Here is a tiny trained network, its code and every weight. The questions are about switching its units off for an input and a class, where a switched-off unit gives its printed mean instead of its output.

import numpy as np


def w(rows, s, z=0):
    codes = np.array(rows[::2]) - 128.0
    scale = np.full(codes.shape[1], s)
    scale[-1] = z or s
    return codes * scale


def f(y):
    return y / 2 * (1 + np.tanh(0.7978845608 * (y + 0.044715 * y**3)))


def log_softmax(a):
    a = a - a.max(-1, keepdims=True)
    return a - np.log(np.exp(a).sum(-1, keepdims=True))


def net(x, mask):
    res = np.array(x, float).reshape(1, 5) / 4 @ E
    y = f(res @ A[0][:, :-1].T + A[0][:, -1])
    res = res + np.where(mask, y, B[0][:, -1]) @ B[0][:, :-1]
    return log_softmax(res[-1] @ U[:, :-1].T + U[:, -1])


A, B = {}, {}
E = w([
[186,78,188,131,213,222,85,176,189,201,98],'x0',
[214,107,162,165,181,76,120,87,75,198,81],'x1',
[164,132,156,59,137,49,119,93,248,194,103],'x2',
[71,198,55,179,174,160,54,131,104,186,168],'x3',
[164,131,135,195,199,242,199,154,157,146,158],'x4',
],0.014)
A[0] = w([
[4,86,115,90,60,80,213,169,200,59,224,181],'n1',
[160,213,70,180,97,165,213,89,62,99,173,119],'n2',
[72,156,117,161,62,99,106,152,79,54,59,254],'n3',
[92,92,128,84,84,54,153,98,145,8,71,61],'n4',
[188,122,186,135,77,1,158,109,124,141,37,146],'n5',
[94,213,43,142,121,43,70,127,135,148,102,133],'n6',
[147,161,124,175,197,174,163,165,86,154,90,198],'n7',
],0.0083,0.0065)
B[0] = w([
[156,208,56,103,35,211,150,160,149,105,34,249],'n1',
[104,134,102,172,190,90,238,176,100,138,161,208],'n2',
[124,58,180,88,67,102,69,150,39,125,241,231],'n3',
[184,148,76,50,71,85,145,107,44,29,89,210],'n4',
[164,133,207,238,112,78,105,85,108,99,55,222],'n5',
[75,151,108,100,141,85,66,88,159,183,149,214],'n6',
[160,127,87,210,254,132,113,181,102,173,127,203],'n7',
],0.0094,0.02)
U = w([
[79,49,117,146,98,145,56,187,34,101,170,39],'0',
[233,33,201,94,190,186,127,140,230,237,95,210],'1',
[111,135,78,97,54,195,167,186,219,67,111,254],'2',
[127,104,79,57,37,37,160,96,85,51,144,32],'3',
[69,146,66,199,165,96,233,154,56,102,203,45],'4',
[214,83,209,167,114,6,136,72,97,116,38,164],'5',
[34,183,55,107,120,20,44,66,136,222,147,223],'6',
],0.011,0.0061)

Each question gives the input, the list of numbers given to net, and the class t.
The units are the neurons (one row each of A and B). Each row of codes is followed by its name. A weight is (code - 128) times the scale printed after its matrix; where a second scale follows, it is the last column's (A, B and U).
mask holds one flag per neuron, in row order. A switched-off neuron (its flag False) gives its mean, the last column of its row in B, instead of its output. The means were averaged over made-up inputs and are rounded, as every weight is.
A unit's drop is (log p(t) with every unit on - log p(t) with that unit switched off) / (log p(t) with every unit on - log p(t) with every unit switched off).
The circuit of an input: a set's keep is (log p(t) with only the set's units on - log p(t) with every unit switched off) / (log p(t) with every unit on - log p(t) with every unit switched off). Starting from all 7 units, units are removed one at a time, each time the one whose removal leaves the highest keep (on an exact tie, the one counted first), for as long as the keep stays at least 0.8.
units of the circuit, in order: the units of the circuit, biggest drop first
k most important neurons: the k neurons with the biggest drops, biggest first
drop when u is switched off: that unit's drop, to one decimal
input [-6,-6,1,7,-8], class 3: most important neuron -> [n4]
input [5,-5,-8,-5,1], class 2: 4 most important neurons -> [n5 n3 n6 n2]
input [2,2,2,3,0], class 1: units of the circuit, in order -> [n4 n3]
input [4,-8,1,-3,-6], class 2: 2 most important neurons -> [n1 n5]
input [3,-7,-3,6,-1], class 2: units of the circuit, in order -> [n5 n1]
input [6,0,-8,8,-2], class 4: units of the circuit, in order -> [n7 n3]
input [0,3,4,4,8], class 1: 2 most important neurons -> [n4 n2]
input [7,-7,-2,6,-2], class 1: 3 most important neurons -> [n3 n1 n4]
input [-4,-2,5,3,-7], class 3: 4 most important neurons -> [n4 n1 n7 n3]
input [-1,0,6,6,8], class 1: 2 most important neurons -> [n4 n2]
input [-7,6,-5,-1,0], class 4: 2 most important neurons -> [n2 n1]
input [1,-4,8,-6,6], class 2: drop when n1 is switched off -> 0.3
input [-4,4,-3,-2,2], class 4: drop when n6 is switched off -> 0.0
input [-3,-8,2,-2,0], class 2: units of the circuit, in order -> [n1]
input [-8,-7,7,-1,6], class 2: drop when n1 is switched off -> 2.0
input [6,-1,-4,8,2], class 4: drop when n3 is switched off -> 0.1
